Here is a tiny trained network, its code and every weight. The questions are about switching its units off for an input and a class, where a switched-off unit gives its printed mean instead of its output.

import numpy as np


def w(rows, s, z=0):
    codes = np.array(rows[::2]) - 128.0
    scale = np.full(codes.shape[1], s)
    scale[-1] = z or s
    return codes * scale


def f(y):
    return np.maximum(y, 0)


def log_softmax(a):
    a = a - a.max(-1, keepdims=True)
    return a - np.log(np.exp(a).sum(-1, keepdims=True))


def net(x, mask):
    res = np.array(x, float).reshape(1, 7) / 4 @ E
    y = f(res @ A[0][:, :-1].T + A[0][:, -1])
    res = res + np.where(mask, y, B[0][:, -1]) @ B[0][:, :-1]
    return log_softmax(res[-1] @ U[:, :-1].T + U[:, -1])


A, B = {}, {}
E = w([
[158,136,212,8,74,170,132,63],'x0',
[128,132,137,127,126,125,131,145],'x1',
[130,129,128,127,127,126,128,134],'x2',
[129,128,125,128,128,129,126,124],'x3',
[128,128,126,128,128,129,127,125],'x4',
[71,204,49,80,115,201,229,147],'x5',
[232,196,170,172,181,108,204,78],'x6',
],0.011)
A[0] = w([
[127,132,136,118,99,129,133,128,115],'N0',
[121,110,136,126,113,125,158,115,79],'N1',
[134,124,120,127,147,128,136,106,206],'N2',
[140,140,160,53,116,149,142,107,94],'N3',
[110,137,92,196,132,127,148,154,100],'N4',
[208,197,148,182,160,136,246,112,129],'N5',
[75,187,60,85,120,173,252,145,33],'N6',
[106,150,112,157,124,112,127,123,105],'N7',
[165,112,190,179,129,123,40,132,3],'N8',
[43,119,93,77,110,144,80,176,127],'N9',
[121,155,183,23,98,151,153,102,91],'N10',
[102,140,79,200,138,120,152,161,105],'N11',
[135,114,105,121,139,130,130,93,230],'N12',
[105,142,108,122,123,140,90,121,150],'N13',
[73,116,109,101,118,140,110,154,133],'N14',
[130,123,133,133,127,140,132,135,135],'N15',
[110,140,88,202,147,137,142,168,100],'N16',
],0.02,0.0052)
B[0] = w([
[125,125,113,153,137,139,138,124,144],'N0',
[146,128,127,112,132,135,118,123,135],'N1',
[98,104,118,129,128,138,92,131,145],'N2',
[108,123,104,151,182,174,130,136,191],'N3',
[121,141,122,128,173,172,120,135,185],'N4',
[113,113,113,119,2,150,127,131,237],'N5',
[138,121,161,142,174,1,116,119,252],'N6',
[98,103,133,130,160,153,130,102,150],'N7',
[133,135,145,132,156,32,134,123,189],'N8',
[115,125,123,130,20,150,127,119,235],'N9',
[144,149,124,114,187,201,134,131,222],'N10',
[140,144,109,135,176,176,141,136,199],'N11',
[134,134,133,126,113,133,141,154,146],'N12',
[131,105,132,123,102,140,142,124,159],'N13',
[132,121,111,116,67,126,128,146,192],'N14',
[139,113,128,126,128,137,108,111,130],'N15',
[144,135,136,107,174,186,132,124,196],'N16',
],0.031,0.028)
U = w([
[108,104,140,140,32,125,138,150,254],'0',
[142,151,142,148,214,183,153,151,66],'1',
[152,120,210,175,163,1,123,128,29],'2',
],0.0093,0.003)

Each question gives the input, the list of numbers given to net, and the class t.
The units are the neurons (one row each of A and B). Each row of codes is followed by its name. A weight is (code - 128) times the scale printed after its matrix; where a second scale follows, it is the last column's (A, B and U).
mask holds one flag per neuron, in row order. A switched-off neuron (its flag False) gives its mean, the last column of its row in B, instead of its output. The means were averaged over made-up inputs and are rounded, as every weight is.
A unit's drop is (log p(t) with every unit on - log p(t) with that unit switched off) / (log p(t) with every unit on - log p(t) with every unit switched off).
The circuit of an input: a set's keep is (log p(t) with only the set's units on - log p(t) with every unit switched off) / (log p(t) with every unit on - log p(t) with every unit switched off). Starting from the 12 units with the biggest drops (on a tie, the unit counted first), units are removed one at a time, each time the one whose removal leaves the highest keep (on an exact tie, the one counted first), for as long as the keep stays at least 0.8.
circuit, biggest first: the units of the circuit, biggest drop first
unit that matters most: the unit with the biggest drop
k most important neurons: the k neurons with the biggest drops, biggest first
drop of u: that unit's drop, to one decimal
input [6,-5,3,5,-5,1,5], class 1: unit that matters most	N10
input [5,-3,7,5,-8,-6,3], class 2: 3 most important neurons	N8, N11, N16
input [-4,7,-6,-8,-3,4,-3], class 1: 2 most important neurons	N5, N11
input [-7,-7,-5,4,-7,4,5], class 1: 2 most important neurons	N11, N16
input [-5,1,7,0,-5,6,-2], class 2: 3 most important neurons	N6, N10, N3
input [-7,3,4,-7,6,6,-3], class 1: 2 most important neurons	N11, N16
input [5,-3,7,0,-5,6,2], class 2: 3 most important neurons	N6, N11, N16
input [1,-3,7,-8,7,4,-3], class 2: 2 most important neurons	N6, N5
input [6,7,-5,1,-5,8,-7], class 2: 2 most important neurons	N6, N5
input [1,-7,-8,-4,8,6,4], class 2: 2 most important neurons	N6, N9
input [-3,-5,-8,-4,-6,4,1], class 2: 2 most important neurons	N6, N10
input [0,4,5,3,-1,-3,-1], class 2: 2 most important neurons	N5, N9
input [-2,-1,-2,3,5,-7,-6], class 2: 2 most important neurons	N8, N5
input [7,3,2,-2,6,8,0], class 2: circuit, biggest first	N6
input [-1,-1,-6,-6,0,8,7], class 2: 2 most important neurons	N6, N9
input [6,6,4,4,-2,-4,-3], class 1: drop of N6	0.3
input [-7,8,5,4,1,-5,-2], class 1: drop of N6	0.4
